Rows near named flat spaces through zero
z629z293: [-0.58  1.71 -0.23  0.81 -0.13  0.18  1.85 -0.12  0.32  2.81  1.39 -1.12
  0.60 -1.08 -0.07 -0.48  2.32 -2.43  0.60 -1.06  2.03  3.63]
z629z293: [ 0.68 -2.34 -1.01 -1.31  0.70  0.04  0.60  0.16  0.17 -0.03 -3.16  1.07
 -0.19  0.02  0.33  0.82  1.14  2.58  3.24  0.80  0.17 -3.33]
z875z458: [ 2.00 -0.80  0.77  1.03 -1.01  0.88  1.56 -2.12 -0.24  0.60 -0.68  0.61
 -0.23  1.23 -2.32  2.24  0.87  1.15 -2.39 -0.58 -1.44 -0.18]
z958z37: [-1.30 -1.41 -0.66  1.04 -0.98  0.96  0.17  0.00 -2.81  0.17 -2.18  4.80
 -3.60 -0.37  4.19  0.99 -0.92  2.13 -3.70  1.56 -1.39 -0.57]
z296z182: [ 1.03  0.01 -0.05  0.45 -0.49 -1.13  1.01  2.43 -1.03 -2.11 -2.18  1.10
  2.99 -0.26 -1.09  3.49  1.02 -2.45  0.20 -3.37  2.34  2.54]
z69z276: [-1.20 -3.29 -0.75 -0.72  4.65 -0.26 -3.48 -0.60 -1.05 -1.40  0.09  1.53
 -2.99 -2.30 -2.88  0.98  1.72  0.04  3.19 -1.40  2.04  1.74]
z919z176: [ 1.61  0.79 -0.30  1.30 -1.07  0.09 -0.26  2.06 -0.76  0.07  1.53  0.59
  1.10  2.85 -0.67  1.53 -2.66 -0.49  1.75 -0.51 -2.78 -1.83]
[ 0.21  2.28  1.88 -1.50 -2.19  0.72  3.08  2.11  2.08  2.96 -1.54  0.54
 -0.69 -3.41  1.60  0.71  3.58 -1.04 -1.02 -0.25  2.11  1.15]
z919z176
[ 0.82  1.10 -1.88 -1.22 -1.20  2.12 -0.87  0.20  1.56 -0.29 -0.58 -1.25
  2.05  1.85  2.39 -2.00 -0.08 -2.22 -0.87 -0.20  0.38  0.66]
z69z276
[ 0.01 -2.16 -1.90  0.94  0.98 -1.11 -1.87 -2.55 -1.30 -0.99  0.01 -1.59
  2.77 -0.01 -0.76 -0.16  0.04  2.19  0.94  0.07 -1.68 -1.77]
z919z176
[ 3.39  3.46 -0.51 -1.23 -0.26  1.08  0.34 -0.26 -0.57 -0.09  1.74 -1.85
  2.72  0.27  1.59 -1.35  0.82 -0.23  1.41 -0.49 -0.03 -0.14]
z958z37
z296z182: [ 0.12 -2.31  1.78  0.77  3.15 -0.85  2.80 -3.45 -3.45  1.82 -0.42 -0.11
 -0.90  2.38  0.43 -3.77 -1.34  0.94  4.31 -0.58 -2.82 -3.48]
z875z458: [-0.57 -2.34  0.89  2.62 -0.22  3.56 -4.90 -0.54  0.58 -1.71 -1.59  0.30
 -1.62  0.71 -2.02  2.58 -1.89 -0.16 -0.56 -2.85  0.16  0.72]
[-2.34  0.54 -0.12  0.07  0.61 -0.51  1.48  1.72  0.91  0.51  1.41 -1.84
 -1.51 -2.07  1.61 -0.64 -1.48 -2.08  2.20  0.13 -0.17  0.41]
z875z458
[ 1.05  2.24 -0.34  1.57  0.90  0.72  1.46 -1.50 -1.07 -0.90 -0.07 -0.93
 -0.89 -2.21  0.62 -0.97 -1.48 -2.25  1.17  0.09  1.62  1.60]
z958z37
[-0.46 -4.22 -2.87  1.26  2.02 -3.13 -4.76 -6.93  0.65 -0.78  3.90 -1.81
  1.04  3.06 -2.71  3.68 -4.11  2.06  1.66  0.05 -1.97 -1.35]
z919z176
[ 0.87 -0.68 -0.36 -0.06 -0.86 -0.99  1.87  1.27 -0.62 -0.09  0.44  0.17
  2.26  1.26 -0.70  1.69  1.43 -1.38  0.68 -1.12  0.01  0.05]
z296z182
z69z276: [-3.25 -1.05  3.41  2.50  1.88 -1.93  2.91 -1.72 -0.06 -2.45  0.12  1.53
 -0.91 -1.67 -1.93  3.12  1.67  2.55  1.72  1.12  1.49  0.87]
[-0.45 -3.33 -2.48  1.69 -0.92  2.06  2.21 -0.38 -1.46 -1.85  0.35  2.44
  2.22  1.47 -1.37 -2.51 -1.13  3.26 -1.40  1.68 -1.83 -1.96]
z919z176
[-0.57  1.83 -1.80  0.05  0.76 -0.97 -3.05 -0.96 -0.60  0.53  0.23 -0.95
 -2.58 -1.18  3.55  1.79  1.50 -1.88  3.43 -2.39 -2.48 -1.47]
z629z293
[ 4.29  5.44 -4.50 -3.71 -3.44  5.08  0.23  0.55 -3.08  2.57 -0.84 -2.68
  0.14 -1.25  4.41 -4.31  1.16  0.03 -1.69  1.31  2.61 -2.78]
z958z37
[-0.68 -1.25  0.84  0.85  0.04 -1.45  2.13  1.59 -0.16 -2.16 -2.30  0.38
  1.13 -0.71 -1.23  0.79  1.07 -0.70  1.21 -0.74 -1.08  0.22]
z296z182
[ 2.98  0.03 -0.90 -0.49 -0.37  0.56 -4.01  0.18 -1.14  0.39  2.03 -0.04
 -0.20  0.16  0.21 -2.18  1.55 -3.54 -1.33 -1.25  1.62  0.95]
z69z276
[-2.71 -2.19 -1.49 -1.57 -1.12 -0.64 -0.95 -4.66  1.88 -0.89 -3.05  0.26
  2.33 -3.18  2.33 -2.85  3.23  1.53 -4.93  0.76  2.54  1.29]
z919z176
[-1.16 -1.82  1.06 -0.71  2.20 -1.69  2.25 -1.06  0.24 -0.38 -0.64  0.64
  1.91  0.27  2.29  0.93  0.52 -0.36  2.46 -1.66 -1.51 -0.31]
z296z182
[ 0.86 -0.88  2.04  1.93  2.94 -1.02  2.48  1.13 -0.70 -3.77  1.21  2.22
 -2.32  0.41 -1.83  0.70 -1.89 -1.47  1.26  0.04  2.67  3.17]
z958z37
[-1.84 -2.81  2.20  0.73  3.99  0.51  1.33 -1.05  1.61 -0.59 -1.77  1.27
 -0.47  1.86  0.74 -0.11 -0.41  0.94 -0.26 -1.82 -2.45 -0.07]
z69z276
z919z176: [ 2.42  2.83  2.10  0.73 -2.72 -0.83 -0.29  2.68  0.37  2.35 -0.54 -0.64
 -0.35  0.44 -1.75  1.92  0.23 -1.40  1.30 -4.18 -1.68  1.02]
[-2.61 -4.05 -2.12 -2.34  1.51  2.27  0.35  0.83 -0.82 -2.56  1.02  0.68
 -0.60 -1.02  0.79 -0.61  0.50  3.36  0.96  0.00  0.77 -0.66]
z629z293
[ 0.33 -0.14  2.60 -0.76 -4.20  2.61  3.85 -0.29  5.22  0.85 -2.51 -0.29
  0.48  2.62  0.78 -1.27 -0.90 -0.12  1.19 -0.42 -3.23 -3.50]
z69z276
